Below is a small trained network, with its code and all its weights. Each question gives an input and a class and asks what happens when units are switched off, that is, made to give their printed mean instead of their output.

import numpy as np


def w(rows, s, z=0):
    codes = np.array(rows[::2]) - 128.0
    scale = np.full(codes.shape[1], s)
    scale[-1] = z or s
    return codes * scale


def norm(h):
    return h / np.sqrt((h * h).mean(-1, keepdims=True) + 1e-5)


def f(y):
    return np.maximum(y, 0)


def log_softmax(a):
    a = a - a.max(-1, keepdims=True)
    return a - np.log(np.exp(a).sum(-1, keepdims=True))


def net(x, mask):
    res = np.array(x, float).reshape(1, 6) / 4 @ E
    u = 0
    for l in range(3):
        y = f(norm(res) @ A[l][:, :-1].T + A[l][:, -1])
        res = res + np.where(mask[u : u + 6], y, B[l][:, -1]) @ B[l][:, :-1]
        u += 6
    return log_softmax(norm(res)[-1] @ U[:, :-1].T + U[:, -1])


A, B = {}, {}
E = w([
[149,113,106,89,127,143],'x0',
[96,148,118,177,133,151],'x1',
[55,238,98,84,85,73],'x2',
[254,213,72,218,152,64],'x3',
[125,140,147,144,122,127],'x4',
[146,119,145,105,124,106],'x5',
],0.0073)
A[0] = w([
[143,163,160,159,214,254,21],'0.n0',
[121,167,77,241,112,123,48],'0.n1',
[54,174,94,159,92,119,7],'0.n2',
[110,129,74,127,25,80,66],'0.n3',
[128,76,181,34,165,134,202],'0.n4',
[178,222,192,161,180,96,171],'0.n5',
],0.0064,0.0015)
B[0] = w([
[136,137,198,107,201,42,192],'0.n0',
[207,86,85,111,88,132,215],'0.n1',
[92,119,108,24,141,143,184],'0.n2',
[161,183,133,140,254,149,181],'0.n3',
[74,145,109,222,108,140,254],'0.n4',
[137,96,72,96,116,111,239],'0.n5',
],0.0068,0.004)
A[1] = w([
[1,93,222,111,129,183,149],'1.n0',
[46,118,148,93,88,121,123],'1.n1',
[145,81,145,156,143,142,41],'1.n2',
[103,126,165,47,167,155,6],'1.n3',
[169,38,222,247,122,193,108],'1.n4',
[83,254,133,74,74,135,17],'1.n5',
],0.0088,0.0017)
B[1] = w([
[160,173,116,178,77,165,255],'1.n0',
[157,137,122,102,78,119,193],'1.n1',
[133,123,186,99,177,184,162],'1.n2',
[86,125,141,228,110,134,160],'1.n3',
[129,77,140,57,176,99,233],'1.n4',
[120,79,142,73,249,139,191],'1.n5',
],0.011,0.0091)
A[2] = w([
[242,203,79,212,222,91,155],'2.n0',
[119,51,157,61,155,167,171],'2.n1',
[70,195,85,40,192,132,171],'2.n2',
[71,116,182,146,50,210,246],'2.n3',
[218,130,115,85,111,113,223],'2.n4',
[36,254,110,73,146,91,146],'2.n5',
],0.0082,0.0013)
B[2] = w([
[92,157,131,143,52,152,254],'2.n0',
[126,179,125,125,159,108,229],'2.n1',
[164,44,186,137,120,138,211],'2.n2',
[138,190,46,150,81,42,230],'2.n3',
[7,157,118,137,98,142,212],'2.n4',
[177,81,161,134,201,138,197],'2.n5',
],0.011,0.0072)
U = w([
[73,159,77,160,6,108,255],'0',
[122,95,120,91,232,114,1],'1',
],0.012,0.0005)

Each question gives the input, the list of numbers given to net, and the class t.
The units are the neurons (one row each of A and B). Each row of codes is followed by its name. A weight is (code - 128) times the scale printed after its matrix; where a second scale follows, it is the last column's (A, B and U).
mask holds one flag per neuron, layer by layer. A switched-off neuron (its flag False) gives its mean, the last column of its row in B, instead of its output. The means were averaged over made-up inputs and are rounded, as every weight is.
A unit's drop is (log p(t) with every unit on - log p(t) with that unit switched off) / (log p(t) with every unit on - log p(t) with every unit switched off).
The circuit of an input: a set's keep is (log p(t) with only the set's units on - log p(t) with every unit switched off) / (log p(t) with every unit on - log p(t) with every unit switched off). Starting from the 12 units with the biggest drops (on a tie, the unit counted first), units are removed one at a time, each time the one whose removal leaves the highest keep (on an exact tie, the one counted first), for as long as the keep stays at least 0.8.
units of the circuit, in order: the units of the circuit, biggest drop first
k most important neurons: the k neurons with the biggest drops, biggest first
k most important neurons of layer l: the k neurons of layer l with the biggest drops, biggest first
drop of u: that unit's drop, to one decimal
input [-8,1,2,1,0,5], class 1: 2 most important neurons	1.n0, 0.n2
input [7,8,-6,7,-1,5], class 0: units of the circuit, in order	2.n0
input [0,2,-7,-8,-8,0], class 0: units of the circuit, in order	1.n0, 2.n3
input [6,3,8,-7,-3,4], class 1: 3 most important neurons	1.n5, 2.n5, 2.n0
input [2,7,5,-4,-4,6], class 1: 3 most important neurons	2.n5, 1.n5, 2.n0
input [8,-2,8,-6,-7,1], class 1: 2 most important neurons	1.n5, 2.n5
input [3,-4,-1,-1,-4,7], class 0: 2 most important neurons of layer 1	1.n5, 1.n1
input [-8,-4,-5,-6,4,-1], class 0: 2 most important neurons	1.n0, 1.n5
input [-8,-7,2,1,1,2], class 1: 2 most important neurons	1.n0, 0.n1
input [6,7,-5,6,-8,1], class 0: 2 most important neurons	2.n0, 1.n5
input [0,7,-6,-8,-8,-2], class 0: 2 most important neurons	1.n0, 2.n3
input [-3,3,6,4,-5,2], class 1: drop of 1.n0	0.5
input [8,-5,-2,3,-8,0], class 0: drop of 1.n4	0.1
input [-7,-3,-6,8,-3,5], class 0: most important neuron	2.n0
input [2,5,6,4,-3,-2], class 1: drop of 1.n0	0.3
input [3,8,8,3,-1,-5], class 1: drop of 1.n2	0.0
